Here is a tiny trained network, its code and every weight. The questions are about switching its units off for an input and a target symbol, where a switched-off unit gives its printed mean instead of its output.

import numpy as np


def w(rows, s, z=0):
    codes = np.array(rows[::2]) - 128.0
    scale = np.full(codes.shape[1], s)
    scale[-1] = z or s
    return codes * scale


def norm(h):
    return h / np.sqrt((h * h).mean(-1, keepdims=True) + 1e-5)


def f(y):
    return np.maximum(y, 0)


def softmax(a):
    e = np.exp(a - a.max(-1, keepdims=True))
    return e / e.sum(-1, keepdims=True)


def log_softmax(a):
    a = a - a.max(-1, keepdims=True)
    return a - np.log(np.exp(a).sum(-1, keepdims=True))


def net(x, mask):
    ids = ['βδεζθλμξπτψω'.index(c) for c in x.split()]
    T = len(ids)
    res = E[ids] + P[:T]
    r = norm(res)
    for j in range(2):
        rows = slice(2 * j, 2 * j + 2)
        q, k, v = (r @ M[0][rows].T for M in (Q, K, V))
        z = softmax(np.where(np.tri(T) > 0, q @ k.T / 2**0.5, -1e9)) @ v
        o = O[0][rows]
        res = res + np.where(mask[j], z, o[:, -1]) @ o[:, :-1]
    y = f(norm(res) @ A[0][:, :-1].T + A[0][:, -1])
    res = res + np.where(mask[2:10], y, B[0][:, -1]) @ B[0][:, :-1]
    return log_softmax(norm(res)[-1] @ U[:, :-1].T + U[:, -1])


Q, K, V, O, A, B = {}, {}, {}, {}, {}, {}
E = w([
[102,100,114,125,137],'β',
[110,136,147,147,75],'δ',
[199,145,126,134,110],'ε',
[101,42,46,238,81],'ζ',
[144,107,151,182,201],'θ',
[173,144,116,90,131],'λ',
[142,153,130,78,126],'μ',
[119,64,169,94,93],'ξ',
[134,55,59,153,126],'π',
[146,61,182,152,131],'τ',
[192,99,112,117,83],'ψ',
[5,151,146,135,101],'ω',
],0.026)
P = w([
[16,26,195,3,192],'0',
[105,27,171,53,162],'1',
[129,53,169,117,128],'2',
[135,90,187,136,109],'3',
[120,120,186,109,113],'4',
[117,108,152,131,114],'5',
[102,119,160,126,102],'6',
[89,120,142,125,101],'7',
[56,82,88,169,104],'8',
[51,147,157,58,96],'9',
],0.0065)
Q[0] = w([
[143,133,137,143,166],'head 0',
[210,219,122,105,67],'head 0',
[132,247,99,160,125],'head 1',
[98,143,83,124,148],'head 1',
],0.013)
K[0] = w([
[62,93,154,99,127],'head 0',
[128,219,38,101,6],'head 0',
[120,189,80,107,34],'head 1',
[114,161,127,63,127],'head 1',
],0.012)
V[0] = w([
[154,86,164,180,64],'head 0',
[140,136,8,44,66],'head 0',
[117,183,90,91,83],'head 1',
[211,167,90,194,207],'head 1',
],0.012)
O[0] = w([
[140,103,68,67,68,234],'head 0',
[185,175,62,200,75,86],'head 0',
[148,150,249,111,113,1],'head 1',
[68,108,130,120,216,8],'head 1',
],0.011,0.0046)
A[0] = w([
[215,109,186,197,176,16],'neuron 0',
[11,100,156,98,134,178],'neuron 1',
[123,91,115,95,114,254],'neuron 2',
[195,89,177,120,131,42],'neuron 3',
[81,214,158,177,103,207],'neuron 4',
[62,98,88,205,43,54],'neuron 5',
[43,208,197,195,103,193],'neuron 6',
[170,144,42,103,75,138],'neuron 7',
],0.012,0.0027)
B[0] = w([
[167,162,229,225,151,137],'neuron 0',
[180,54,79,127,154,182],'neuron 1',
[101,187,154,173,72,193],'neuron 2',
[132,146,212,128,115,149],'neuron 3',
[207,107,113,198,206,150],'neuron 4',
[137,206,186,83,191,186],'neuron 5',
[254,60,97,221,159,147],'neuron 6',
[68,177,120,99,208,254],'neuron 7',
],0.0084,0.012)
U = w([
[135,181,107,146,118,22],'β',
[153,141,144,207,129,30],'δ',
[173,151,155,137,98,36],'ε',
[146,39,59,71,99,211],'ζ',
[228,88,165,231,148,95],'θ',
[100,119,83,123,74,246],'λ',
[104,144,18,135,153,37],'μ',
[99,61,91,107,187,253],'ξ',
[168,107,171,23,7,40],'π',
[190,175,59,115,67,39],'τ',
[67,142,29,232,125,100],'ψ',
[97,229,151,64,211,78],'ω',
],0.011,0.0055)

Each question gives the input, a string of symbols that net reads in full, and the target symbol t.
The units are the heads (2 rows each of Q, K, V and O) and the neurons (one row each of A and B). Each row of codes is followed by its name. A weight is (code - 128) times the scale printed after its matrix; where a second scale follows, it is the last column's (O, A, B and U).
mask holds one flag per unit, heads first, then neurons. A switched-off unit (its flag False) gives its mean, the last column of its rows in O or B, instead of its output. The means were averaged over made-up inputs and are rounded, as every weight is.
A unit's drop is (log p(t) with every unit on - log p(t) with that unit switched off) / (log p(t) with every unit on - log p(t) with every unit switched off).
The circuit of an input: a set's keep is (log p(t) with only the set's units on - log p(t) with every unit switched off) / (log p(t) with every unit on - log p(t) with every unit switched off). Starting from all 10 units, units are removed one at a time, each time the one whose removal leaves the highest keep (on an exact tie, the one counted first), for as long as the keep stays at least 0.8.
circuit, biggest first: the units of the circuit, biggest drop first
unit that matters most: the unit with the biggest drop
top k neurons: the k neurons with the biggest drops, biggest first
heads that matter: for each layer, one digit per head in row order, 1 if its drop is at least 0.15 and else 0, layers parted by /
drop of u: that unit's drop, to one decimal
input μ ε β ξ π δ ε, target π: circuit, biggest first	(head 1; head 0)
input ε ε ξ ε ω ε μ ξ μ ε, target θ: circuit, biggest first	(head 0; head 1; neuron 4)
input ψ β μ ω β μ ε μ ε, target θ: circuit, biggest first	(head 1; neuron 0)
input ω ξ ζ ε μ ξ ξ ξ β, target ω: top 3 neurons	(neuron 5; neuron 7; neuron 1)
input μ ε ψ ε δ, target ω: heads that matter	10
input β θ ξ λ ξ, target ξ: heads that matter	11
input ε β ε ζ β τ ξ ω, target ζ: circuit, biggest first	(head 0; neuron 1; neuron 7)
input λ ε τ ε ε ω ε λ μ δ, target θ: circuit, biggest first	(head 1; neuron 6)
input β π β μ θ δ ξ ε δ, target ω: unit that matters most	neuron 5
input ω θ λ ε ψ ξ ψ ω, target ξ: circuit, biggest first	(head 0; neuron 1)
input ω ξ ε ε ε ζ ξ ω, target θ: heads that matter	01
input τ ε ω ε θ ε ξ, target ξ: heads that matter	11
input ω δ μ, target π: heads that matter	01
input ψ ξ μ, target τ: circuit, biggest first	(head 0)
input ε μ λ β, target ω: heads that matter	01
input ψ β ξ ξ β β ε ξ λ ω, target θ: heads that matter	00
input θ ψ ω, target ξ: heads that matter	10
input ξ ε ξ, target π: heads that matter	01
input ε ε ε, target ω: top 2 neurons	(neuron 7; neuron 1)
input ε ξ μ ε π τ, target ζ: top neuron	(neuron 7)
input β ε τ μ π ψ β, target ζ: drop of neuron 7	0.1
